Here is a tiny trained network, its code and every weight. The questions are about switching its units off for an input and a class, where a switched-off unit gives its printed mean instead of its output.

import numpy as np


def w(rows, s, z=0):
    codes = np.array(rows[::2]) - 128.0
    scale = np.full(codes.shape[1], s)
    scale[-1] = z or s
    return codes * scale


def f(y):
    return np.maximum(y, 0)


def log_softmax(a):
    a = a - a.max(-1, keepdims=True)
    return a - np.log(np.exp(a).sum(-1, keepdims=True))


def net(x, mask):
    res = np.array(x, float).reshape(1, 6) / 4 @ E
    y = f(res @ A[0][:, :-1].T + A[0][:, -1])
    res = res + np.where(mask, y, B[0][:, -1]) @ B[0][:, :-1]
    return log_softmax(res[-1] @ U[:, :-1].T + U[:, -1])


A, B = {}, {}
E = w([
[114,129,155,131,110,136,132,125,169,166,119],'x0',
[130,117,123,129,127,119,136,128,129,118,127],'x1',
[196,158,23,74,57,118,154,84,174,190,136],'x2',
[134,128,125,125,139,134,125,129,125,125,117],'x3',
[164,58,132,177,87,93,57,215,21,217,85],'x4',
[120,88,86,75,225,126,102,182,187,184,252],'x5',
],0.013)
A[0] = w([
[119,198,164,116,154,172,183,12,176,42,155,190],'neuron 0',
[113,214,176,103,41,127,190,69,116,34,73,182],'neuron 1',
[48,90,254,204,200,150,108,176,123,60,135,254],'neuron 2',
[192,156,43,120,79,99,109,93,147,157,125,171],'neuron 3',
[118,160,139,117,125,162,135,46,116,107,53,162],'neuron 4',
[126,55,112,90,165,128,84,173,156,165,217,84],'neuron 5',
[144,111,143,149,123,56,140,181,150,168,140,125],'neuron 6',
[135,105,90,73,176,91,54,232,157,168,139,85],'neuron 7',
[93,164,103,111,245,126,143,120,231,107,186,147],'neuron 8',
[123,152,22,92,142,107,177,73,176,159,123,124],'neuron 9',
],0.009,0.0093)
B[0] = w([
[182,72,167,118,208,151,173,141,165,128,245,250],'neuron 0',
[228,73,120,199,178,125,177,119,124,154,78,245],'neuron 1',
[60,67,145,169,205,69,128,128,59,112,134,255],'neuron 2',
[180,149,94,119,8,186,109,98,178,130,74,206],'neuron 3',
[167,87,103,225,109,133,166,126,112,156,134,195],'neuron 4',
[194,94,193,97,171,128,159,141,150,123,196,203],'neuron 5',
[168,115,96,151,128,129,109,130,79,135,140,157],'neuron 6',
[197,141,148,191,122,168,126,142,145,138,184,194],'neuron 7',
[43,138,75,61,142,89,118,88,169,35,163,236],'neuron 8',
[128,156,74,121,91,187,160,168,194,98,135,205],'neuron 9',
],0.011,0.021)
U = w([
[141,73,207,158,213,122,161,152,112,132,187,190],'0',
[220,123,88,131,123,185,157,143,179,163,177,6],'1',
[72,101,137,198,125,101,115,192,38,154,11,157],'2',
[159,143,125,133,18,124,101,80,100,153,5,166],'3',
[2,114,106,51,205,88,109,113,149,89,194,208],'4',
[56,186,60,32,97,166,150,140,208,78,182,36],'5',
],0.0098,0.0013)

Each question gives the input, the list of numbers given to net, and the class t.
The units are the neurons (one row each of A and B). Each row of codes is followed by its name. A weight is (code - 128) times the scale printed after its matrix; where a second scale follows, it is the last column's (A, B and U).
mask holds one flag per neuron, in row order. A switched-off neuron (its flag False) gives its mean, the last column of its row in B, instead of its output. The means were averaged over made-up inputs and are rounded, as every weight is.
A unit's drop is (log p(t) with every unit on - log p(t) with that unit switched off) / (log p(t) with every unit on - log p(t) with every unit switched off).
The circuit of an input: a set's keep is (log p(t) with only the set's units on - log p(t) with every unit switched off) / (log p(t) with every unit on - log p(t) with every unit switched off). Starting from all 10 units, units are removed one at a time, each time the one whose removal leaves the highest keep (on an exact tie, the one counted first), for as long as the keep stays at least 0.8.
circuit, biggest first: the units of the circuit, biggest drop first
unit that matters most: the unit with the biggest drop
top k neurons: the k neurons with the biggest drops, biggest first
drop of u: that unit's drop, to one decimal
input [-7,-4,1,6,-6,3], class 5: circuit, biggest first	[neuron 2; neuron 8]
input [0,8,-3,5,0,5], class 4: unit that matters most	neuron 1
input [-3,-6,7,7,6,0], class 3: top 2 neurons	[neuron 0; neuron 3]
input [8,3,8,8,0,1], class 5: circuit, biggest first	[neuron 1; neuron 0]
input [3,1,3,8,0,7], class 5: top 4 neurons	[neuron 8; neuron 1; neuron 0; neuron 4]
input [0,-3,1,4,2,7], class 1: top 3 neurons	[neuron 2; neuron 7; neuron 0]
input [-5,1,3,-5,3,0], class 3: circuit, biggest first	[neuron 0; neuron 5]
input [-8,6,1,-7,-6,1], class 5: circuit, biggest first	[neuron 8; neuron 2]
input [-8,2,-7,8,2,-1], class 2: top 2 neurons	[neuron 0; neuron 8]
input [7,-6,6,-3,1,-4], class 3: circuit, biggest first	[neuron 0; neuron 3]
input [6,0,1,-5,7,-4], class 3: top 2 neurons	[neuron 2; neuron 0]
input [7,-3,1,4,-5,3], class 5: top 2 neurons	[neuron 2; neuron 9]
input [2,-5,2,7,8,8], class 1: top 2 neurons	[neuron 2; neuron 7]
input [4,2,-8,-4,2,-5], class 2: circuit, biggest first	[neuron 0]
input [-3,-4,0,6,-6,6], class 4: top 2 neurons	[neuron 8; neuron 3]
input [7,-1,1,5,5,-5], class 3: top 2 neurons	[neuron 2; neuron 0]
input [7,5,8,-1,-1,7], class 5: top 2 neurons	[neuron 8; neuron 1]
input [-7,5,2,8,-7,1], class 5: top 2 neurons	[neuron 8; neuron 2]
input [-2,7,2,-1,3,0], class 3: drop of neuron 2	0.1
input [-7,2,-3,3,3,-8], class 2: drop of neuron 0	0.2
input [6,-5,8,-2,-7,3], class 5: circuit, biggest first	[neuron 8]
input [3,3,6,-5,3,-1], class 3: drop of neuron 0	0.3
